[ -1.3  -7.2  -0.3  53.0  -9.8  -8.0  12.6   8.8  10.2   7.2  -3.0 -43.6
  43.0   6.1  10.5  25.1   9.6 -21.5  23.5  11.1 -27.3  -6.3 -21.6  14.6
  57.8  20.7 -58.0 -44.5  11.4 -12.1 -11.6 -16.5  37.9  16.4 -46.1  26.3] | (82)
[ -5.6  -8.5  -4.3  64.7 -10.3 -21.1  18.4 -13.9   6.4   6.2  -3.6 -46.4
  49.8  10.4  12.6   8.3  13.2 -27.0  28.8  -5.9 -32.5 -10.0 -18.8  18.7
  61.2  35.8 -70.4 -56.5  15.3 -15.5 -13.3   6.6  14.1  34.4 -53.7  37.9] | (82)
[-33.9  22.0  -0.3 -21.4  -2.3 -22.5 -26.5 -47.3  -7.2   3.1   1.5  38.3
 -17.9  60.6  -7.3 -23.3   2.1  29.1   4.8 -47.1  33.2  14.4  12.1   9.1
   1.1  -1.0  23.6 -41.8   5.2   0.1 -36.2  48.6 -24.6  11.1  15.3  30.2] | (86)
[-35.3  27.0  -0.2 -34.3  -0.6 -20.9 -36.3 -25.6  -2.4   0.0   2.0  41.1
 -24.6  91.3 -13.5 -13.6  -3.8  55.5  -8.6 -60.4  60.4  19.2  10.1  12.9
 -36.0 -21.1  77.8 -39.7  -2.6   4.0 -30.6  16.6 -15.2 -11.5  36.9  -1.7] | (86)
[  5.4  19.4  37.4  17.3  -2.7  35.6 -14.6 -74.6   6.0  -1.9  10.0   8.6
  12.2 -21.7  -3.0 -27.7 -18.6  40.5 -20.2  -2.2 -43.4   8.4  26.1 -18.2
 -94.7  -1.0  -3.1  54.1   2.6   5.6   8.2 -12.9   8.2  11.2  48.2  -8.1] | (86)
[ -3.1  18.9  48.2  52.0  -3.7  43.8  -2.4 -55.4  14.5  -5.9   0.7 -13.4
   3.0  -6.8   8.1  -2.5 -14.1  25.7 -12.9  11.8 -53.3  14.4  -1.3  -3.0
 -86.8  -7.2   0.4  22.2  -2.8   0.6  -5.0 -36.9  52.0   2.8  48.3  -6.9] | (86)
[  7.5   0.5  33.6  61.1  -6.6  35.4   8.2  13.0  18.5  -0.3  -4.6 -44.9
  21.5   2.1  11.2  33.1   0.4   4.6  10.0  31.1 -33.0   2.5 -25.1  12.1
 -13.7  -3.8 -28.1 -33.0   2.8 -10.6  -0.3 -57.8  82.6   3.2   4.5   7.7] | (82)
[ 10.3   7.9  45.2  39.1  -1.8  54.3  -1.1 -15.2  22.0  -0.9  -0.8 -22.5
   9.2  12.1   4.9  20.2 -11.0  30.8 -11.5  42.4 -23.2  14.2 -10.7   1.9
 -61.0 -19.5  78.0  -7.2  -4.1  -1.4   2.4 -68.1  66.2 -10.2  41.9  -4.5] | (82)
[  8.2   7.8  43.0  67.9  -5.0  41.8  14.8  -3.9  19.1  -9.1  -6.0 -42.1
  10.0   6.7  11.4  24.2  -6.6  11.6   1.6  40.0 -43.9   3.5 -17.5   9.6
 -20.0  -6.9 -17.8 -14.0   2.0  -8.0  -7.8 -58.4  79.7   0.9  20.9   4.8] | (82)
[  5.0  -4.9   9.7  62.4  -6.9  20.7   6.4   9.1  17.2   4.6  -3.1 -46.2
  35.5   8.8   8.3  33.6   3.7  -1.3  13.3  29.0 -42.5  -2.0 -29.0  16.9
  22.0   5.2  -7.9 -51.9   9.9 -12.3  -7.9 -50.0  56.1  11.5 -23.1  15.1] | (82)
[-25.0  11.4  -8.9 -23.5  -4.9 -36.4 -45.0 -26.5  -1.1  18.4  10.8  10.2
  25.6  58.2  -7.1  -3.8  -1.2  46.7   5.5 -30.4   6.1   3.7   6.6  16.1
  36.5  10.1  -8.0 -71.9  14.6  -0.3 -33.6  37.1   1.8  12.5 -27.6  30.5] | (82)
[-12.1   0.3 -35.5   2.7  -7.2 -33.7 -28.9 -25.6  -4.5  16.1   8.1 -13.8
  39.8  37.2   0.2   2.0   8.3  17.3  22.5 -29.8  15.5  -3.4  -5.8  14.8
  68.0  21.0 -27.7 -99.9  19.5  -6.7 -30.6  39.2  -7.5  28.3 -38.2  31.1] | (82)
[-31.1  17.0 -22.2 -23.5  -3.5 -40.4 -46.9 -22.6  -7.8  13.5  10.2  21.7
  14.7  71.5  -7.6 -13.6  -1.6  47.9   0.4 -42.1  49.6   7.2   7.1  14.8
  11.3  -2.1  26.4 -72.0  13.6   0.2 -33.4  35.4 -25.7   1.4  -4.5  19.6] | (86)
[  1.9  23.0  48.3  36.3  -1.1  40.4  -1.9 -66.6   8.1  -5.1   1.9  -3.7
   7.7 -11.0   0.0 -17.9 -14.9  31.7 -18.1  12.9 -42.9  15.6  20.6 -12.9
 -81.1  -3.6  -6.2  31.6  -1.9   1.0  -4.9 -27.5  34.1   7.4  51.6  -6.5] | (86)
[ -7.7  -3.2 -23.1  30.1  -8.6 -34.7 -10.4  -9.9   0.2  13.5   3.9 -26.5
  42.2  21.1   5.2   8.1  11.2   4.3  30.6 -60.6   3.8  -8.1  -8.9  18.9
  61.9  23.0 -59.6 -66.0  17.7  -9.8 -22.1  28.3   9.0  26.1 -59.3  36.3] | (82)

[ -0.9 -27.5 -36.2  10.8  38.9  36.9  11.8  -9.8   4.9 -16.3 -11.7  10.1
  39.0 -35.8 -17.1 -10.3  -8.4   7.0  12.0  33.6   3.2 -11.7   6.9 -11.9
 -15.7 -37.1 -41.3  13.8  29.8 -37.0  15.5 -36.6 -13.8  -4.7  -1.2  32.9
   8.6  18.2  -4.2 -17.0   6.2   3.0  15.5   5.0 -37.5 -14.5   7.9   1.9
  24.6  12.9   3.1   0.4  18.1] | (13)
[-55.1 -12.2  23.4   0.8  12.6  -6.5  -2.0  13.2  33.6  38.9  70.5  24.9
  49.0   7.9   0.0  21.1 -10.3  -2.6 -23.3  12.5 -31.2  -2.0  21.8  -8.7
  16.6  -7.9  -3.1  62.6 -20.9  64.2 -54.7 -36.8   0.7 -18.5 -14.0 -43.1
 -17.9   6.2 -10.1 -34.4  14.8 -16.4  17.0 -53.7   0.6  10.1   5.7  -8.6
   0.8  14.0  -0.5  20.2 -17.3] | (17)
[ 14.8 -12.6 -22.5 -11.3  29.5   8.7   9.9 -11.7 -22.2 -14.0 -25.0 -15.0
  18.1 -12.3  -3.7 -10.5  -9.3  15.4  11.5 -14.0  -1.3 -10.0 -10.0 -12.3
  -8.6 -18.1 -17.9  -8.4   3.8   4.2  15.7   4.3 -12.9   7.7  -0.3  15.1
   3.9  -4.9   1.2 -13.4  -4.5  -5.0   9.9   5.8 -15.5 -15.0  15.0   7.7
  -3.5   1.8  11.6 -18.0  18.4] | (17)
[-11.6  26.2  -3.0  10.8 -42.1  14.8  -6.7 -15.1   7.3  14.3  -1.2  -5.2
  19.0 -35.9 -28.5  12.1 -12.1 -12.8 -14.4  46.4  -0.6   9.4  10.2  -8.8
   2.2 -11.2 -29.6  15.7  24.8 -30.2  -3.4 -44.4   3.1  -8.5   2.9  13.6
  30.3  20.8 -11.8   3.9 -20.2  14.4  21.8   6.2 -46.6  24.9 -30.0  12.2
   3.7  -1.8 -26.9  15.6 -29.9] | (17)
[ 14.5 -39.1  -3.5  12.7  26.3  10.8   2.7 -20.7  -7.4 -21.5  -9.6 -15.5
  18.9 -20.1 -24.0 -15.2   3.3  -1.7   1.2   2.7   5.0   2.4 -11.5 -17.2
  -2.3  -7.4  -7.7  -6.3  11.3  -6.8   6.7  13.9  -6.5  14.5  -4.0  16.4
  22.2 -24.9   3.2  19.2   0.4   8.8 -19.3  14.1  -7.1  -4.1   8.3  11.4
   2.3  22.1   8.6 -11.2  13.9] | (17)
[-16.9  15.8   2.0 -13.5  19.7  -5.2 -11.1  10.9  12.4  21.2  16.2   8.9
   7.5   4.0  15.7  12.3  -6.1   2.6  -1.9   6.1  -5.3   0.6  10.6   6.3
  -0.6  -0.8   4.2   3.9  -3.5  -0.8  -6.4  -8.9   6.6  -4.0  -2.9  -8.2
 -11.6  12.7  -5.9   4.7   2.0   0.7   9.0 -13.9  18.8  -4.1 -12.6  -4.9
  -2.2 -14.3  -6.9   0.0 -17.2] | (17)
[ 20.4 -36.0 -14.7  14.4  16.7  22.1   7.5 -16.2  -8.1 -33.4 -14.6 -13.4
  14.0 -18.1 -27.0 -18.7   4.1   1.6   8.5  -3.1  12.9  -6.3 -13.4 -19.4
 -11.0 -12.2 -13.5 -18.5  20.9 -23.0  16.2  11.4 -13.3  15.9   3.0  24.1
  24.0 -14.9   2.3   8.7   5.2   2.0 -22.1  26.8 -12.6 -12.3  13.3  12.2
  17.8  22.7  14.8 -14.9  28.7] | (13)
[-13.4  42.9 -17.0 -28.5  26.4  -3.3  -3.2  13.5   6.4   9.6   1.6  17.1
   2.4 -20.6  28.1  18.5 -15.2   5.8   0.5  16.3   1.4  -6.2  12.7  10.7
 -10.4  -3.2  -4.3  -6.9   5.6 -13.0   4.4 -28.0   9.1  -9.2  -4.3  -5.8
 -17.3  29.1 -10.7   4.9  19.7  -0.4  29.8 -13.4  19.8 -17.5 -20.6   1.1
   9.2 -24.7  -9.3   4.5 -25.8] | (17)
[ -5.3 -19.1   0.7   6.2  16.1  13.4  -7.5 -30.5  19.9  -6.1   0.1 -25.0
  43.5 -60.5 -66.7  -1.8 -12.6  -4.8 -15.6  79.0 -14.9  15.6   6.4 -21.2
   0.2 -38.9 -25.1  32.8  34.1 -54.8 -17.5 -31.6  -0.1  20.3   1.0  33.6
  26.1 -11.4 -15.6  25.3 -25.3  14.8 -22.7  15.6 -37.7  17.1 -29.8  -9.5
  32.2   5.8 -24.7  -4.7  -5.8] | (13)
[-13.0 -18.1   5.2  -5.4  67.3   8.9   7.1   9.8  12.5 -22.9  20.3  11.1
  35.7   7.8  -1.9   5.3   1.0   3.8  -8.3  -7.1   9.1  -1.0   2.3   0.6
  -0.8  13.8  13.9 -30.1  -7.0  22.9 -16.7  10.1   0.4   8.4   2.3 -30.2
   2.0 -19.5  -6.8  15.5  30.1   2.0  -7.4  -8.7  52.4  -9.1  -0.4   9.8
   4.5  13.7   3.7  -9.6  -1.5] | (17)
[  1.1 -22.2 -20.0 -22.9  49.2   2.2   4.0 -12.2   5.1 -20.2 -19.7   4.2
  26.9 -53.2 -30.8  -6.6 -13.4   2.2   3.8  47.1   4.4 -12.6   4.6 -24.7
  -7.3 -24.6 -15.3  -4.8  30.0 -42.4  16.3 -31.2   6.3  29.1 -19.9  49.3
  32.9  -0.3  -2.0  33.3  -0.6  16.8   1.5  16.7   2.0  -8.5 -11.8  11.5
  31.5  -5.1  -5.1 -21.6  -3.3] | (13)
[ 28.8  34.0  -6.0  28.8 -54.5   0.9 -14.0   3.8 -16.3  36.8 -17.8 -21.6
 -28.1  18.8  15.1   7.0   5.9 -21.5  -6.5  -4.9  11.6  27.4  -5.0  36.1
  -2.3  19.8 -13.6  -5.7   4.6  12.1  26.5   8.8  -3.7 -24.3  15.8  -9.0
  -5.5  24.0   6.7  -4.7  -0.7   7.6  -7.5   3.8 -30.0  -6.5 -11.3   1.2
 -24.5  -7.9  -1.6  13.9  -8.7] | (17)
